B = [[136, 123, 124, 124, 121, 147, 105], [133, 119, 132, 119, 120, 115, 105], [139, 119, 121, 119, 120, 131, 105], [130, 119, 136, 119, 120, 114, 105], [139, 119, 123, 119, 120, 125, 105], [136, 119, 129, 119, 120, 115, 105], [139, 119, 122, 119, 120, 129, 105], [139, 119, 121, 119, 120, 135, 105], [136, 119, 127, 119, 120, 117, 105], [118, 122, 148, 127, 120, 124, 109]]
The entry just right of 130: 119
The entry just left of the largest entry is 122
The second largest entry?
A: 147
The first entry in reading order -> 136
The entry just right of the largest entry?
A: 127
The 4th entry in reading order: 124

A = [115 112 156 114 112 140 157 115 113 111 154 111 140 157]
The 2nd entry from the left?
Answer: 112
The 1st entry from the left -> 115
The fifth entry?
Answer: 112
The third entry from the left: 156

Read these off the row that follows.
1) The entry just left of 110?
2) The entry just left of 147?
[154 151 140 123 110 100 106 117 129 147 154 152]
1) 123
2) 129

M =
127,123,140,137,141,135,111,138,132
126,123,141,137,139,137,112,132,132
130,133,111,115,114,116,141,122,124
129,133,113,117,117,120,138,127,125
129,121,144,143,144,140,116,124,128
125,119,150,146,149,143,111,129,131
The entry just left of 120 is 117
The second entry from the end, reading row by row -> 129
The first entry on the diagonal from the top-right corner? 132
The last entry, reading row by row? 131
The 2nd entry on the diagonal from the top-right corner is 132
The entry in the top-left corner: 127
The third largest entry? 146
The entry just right of 139? 137
The largest entry is 150
The smallest entry in the first column? 125
The entry just left of 114: 115
The largest entry in the first row? 141
The entry directly above 112? 111
The largest entry in the first column? 130
The entry directly above the largest entry? 144
The 5th entry from the end, reading row by row is 149

X =
[[124 130 135 136 129]
 [130 127 127 125 136]
 [120 125 132 131 133]
 [122 130 124 138 122]
 [134 114 128 131 119]
 [120 133 131 119 122]
 [127 124 126 118 149]
 [122 131 134 135 120]
 [130 127 128 124 133]
 [124 128 130 119 132]
 [125 126 128 135 125]]
Indices start at 0.
Report the top-right entry.
Answer: 129
Report the entry at row 0, column 1.
Answer: 130
Report the entry just left of the smallest entry.
Answer: 134
The entry at row 2, column 0: 120
The entry in row 0 and column 2 -> 135
Report the entry just left of the largest entry.
Answer: 118
Report the entry at row 2, column 2.
Answer: 132
Report the top-left entry.
Answer: 124
The entry just left of the centre entry is 133
Report the entry directly above the centre entry.
Answer: 128
The bottom entry of the column that holds the smallest entry -> 126
Report the entry directly above the smallest entry.
Answer: 130
The entry in the bottom-right corner -> 125
The smallest entry -> 114
The entry directly below 129: 136
Report the largest entry.
Answer: 149
Report the entry directly below 149.
Answer: 120

m =
array([[131, 132, 116, 120, 123, 120, 139],
       [127, 130, 146, 139, 139, 127, 121],
       [127, 129, 121, 126, 141, 123, 128],
       [137, 125, 119, 124, 131, 117, 147],
       [129, 131, 121, 127, 118, 133, 111],
       [135, 118, 144, 135, 139, 131, 106],
       [135, 126, 119, 115, 112, 118, 133]])
The second entry in reading order: 132
Report the entry just left of 111.
A: 133
Report the 3rd entry, reading row by row.
A: 116
Report the entry directly above the largest entry.
A: 128
Report the 2nd-last entry, reading row by row.
A: 118
Report the last entry in the row that holds the smallest entry.
A: 106
The first entry on the diagonal from the top-right corner is 139
The entry directly above the smallest entry is 111
The first entry in the row that holds the largest entry is 137
The entry directly below 116: 146
Report the last entry, reading row by row.
A: 133
The third smallest entry is 112
Report the first entry in reading order.
A: 131
The last entry in the row that holds the largest entry is 147
Report the fifth-last entry, reading row by row.
A: 119
Report the 3rd entry on the main diagonal.
A: 121
The entry just left of the centre entry: 119
The second entry on the diagonal from the top-right corner: 127
Report the entry in the bottom-left corner.
A: 135
The 4th entry from the end, reading row by row: 115
Report the entry just left of the smallest entry.
A: 131
Report the 5th entry in reading order.
A: 123
Report the entry directly above the centre entry.
A: 126
The entry directly below 124 is 127

W = [105 104 157 119 114 130 104]
The entry just right of 114 is 130
The centre entry -> 119

Read these off the row that follows.
1) Find the 2nd entry from the left.
2) Find the first entry from the left.
3) Find the entry just left of 120.
4) Find the entry just left of 102.
5) Find the 1st entry from the right.
(126, 116, 143, 131, 128, 112, 102, 132, 117, 120)
1) 116
2) 126
3) 117
4) 112
5) 120

grid = [[126, 124, 121, 128, 126, 135, 113, 140, 124, 120], [128, 104, 141, 119, 130, 139, 137, 133, 131, 139]]
Read off the entry just right of the largest entry.
A: 119
The entry just left of 135 is 126
The entry just left of 131 -> 133
The maximum: 141
The entry just left of 113 -> 135
The entry just left of the smallest entry is 128
Read off the entry just left of 141.
A: 104

[[128 128 129 130 136 130 134 133 146 143 144 149 139 133]
 [129 129 130 131 139 130 134 133 146 143 144 149 139 132]
 [128 128 129 128 130 129 131 132 143 142 144 149 139 133]]
Read off the smallest entry in the last column.
Answer: 132
The 3rd entry on the diagonal from the top-right corner: 149
Read off the third entry, reading row by row.
Answer: 129
Read off the first entry, reading row by row.
Answer: 128
The entry in the bottom-right corner -> 133
The 2nd entry on the main diagonal: 129
The bottom-left entry: 128
Read off the entry in the top-right corner.
Answer: 133
Read off the largest entry in the first column.
Answer: 129
Read off the second entry from the end, reading row by row.
Answer: 139

Read these off the array that follows. Rows and columns are numbered from 0.
1) What is the entry in row 0 and column 1?
2) What is the top-right entry?
3) What is the entry in row 1 and column 1?
4) What is the entry at row 2, column 2?
5) What is the entry at row 0, column 0?
6) What is the entry in row 0 and column 2?
7) What is the entry at row 1, column 0?
[[112 113 131 141 123]
 [113 106 126 133 123]
 [113 106 126 133 123]
 [112 113 131 141 123]
 [113 106 127 140 134]
 [113 106 127 133 123]
 [113 106 127 140 134]]
1) 113
2) 123
3) 106
4) 126
5) 112
6) 131
7) 113

Questions about the table below. Indices start at 0.
1) Read off the entry in row 0 and column 0.
2) Read off the entry in the bottom-right corner.
3) Read off the entry in the bottom-left corner.
4) Read off the entry at row 0, column 1.
5) Read off the entry in row 1 and column 0.
148,99,134,114,153,102,115,104,157,135,140,132
105,143,146,122,119,127,105,140,150,116,125,155
154,111,113,120,121,105,114,146,132,141,108,143
130,107,114,141,101,140,144,121,155,115,132,155
148,101,115,105,132,101,135,108,101,114,109,133
99,107,147,100,125,131,131,148,134,117,126,120
123,105,113,155,129,110,132,125,154,117,119,115
134,155,120,154,136,144,118,141,138,151,134,105
155,137,155,156,154,147,131,123,117,104,107,152
105,128,127,107,123,155,116,105,139,134,143,134
118,122,109,116,116,110,117,148,106,105,106,123
132,111,116,124,124,130,146,123,136,105,140,145
102,126,149,139,132,107,157,144,118,110,108,131
113,106,108,153,152,147,157,150,150,152,101,150
1) 148
2) 150
3) 113
4) 99
5) 105

[[128 127 126 127 128 128 128 127 127 128 128]
 [125 121 129 124 128 123 125 122 128 132 135]
 [127 128 133 132 120 137 132 132 119 135 130]
 [124 128 121 126 135 120 127 128 137 121 124]
 [131 128 130 127 128 128 126 126 126 129 129]
 [133 129 120 129 127 134 131 130 123 126 123]
 [126 127 130 127 128 126 127 127 130 129 130]
 [117 129 124 132 125 132 135 136 129 130 125]
 [119 129 140 141 107 155 142 142 106 149 133]
 [131 128 123 122 137 116 122 122 138 119 126]]
Counting starts at 0.
The entry directly above the smallest entry -> 129
The maximum?
A: 155
The entry in the top-right corner?
A: 128
The top-left entry?
A: 128
The minimum: 106
The entry in the bottom-right corner?
A: 126
The entry directly below 107?
A: 137
The entry just right of the largest entry?
A: 142
The entry directly below the largest entry?
A: 116
The entry in row 1 and column 2 -> 129
The top entry of the column that holds the smallest entry?
A: 127
The entry just left of 155?
A: 107
The bottom-left entry?
A: 131
The entry in row 0 and column 2?
A: 126
The entry in row 0 and column 1: 127
The entry in row 2 and column 0?
A: 127
The entry in row 1 and column 0 -> 125
The entry directly above the largest entry?
A: 132
The bottom entry of the column that holds the smallest entry -> 138
The entry directly below 117?
A: 119

[[127 125 117 148 115]
 [119 134 144 130 112]
 [123 124 111 114 128]
 [115 119 127 118 116]
 [134 117 137 139 131]
 [125 116 131 125 127]
 [133 112 126 122 134]
 [136 154 131 150 129]
 [124 137 110 130 115]]
The largest entry -> 154
Find the entry in the bottom-left corner.
A: 124
The last entry, reading row by row -> 115
The bottom entry of the column that holds the largest entry -> 137
The smallest entry in the first row is 115
Find the 2nd entry on the main diagonal.
A: 134
The second entry from the end, reading row by row is 130
The first entry in reading order: 127
The smallest entry in the last column is 112
Find the second smallest entry.
A: 111
The smallest entry is 110
Find the median of all entries.
A: 126
The entry just right of the largest entry -> 131
The entry just left of 111: 124
Find the smallest entry in the first column.
A: 115
The entry just left of the centre entry is 117
Find the entry directly above the largest entry.
A: 112
Find the centre entry.
A: 137
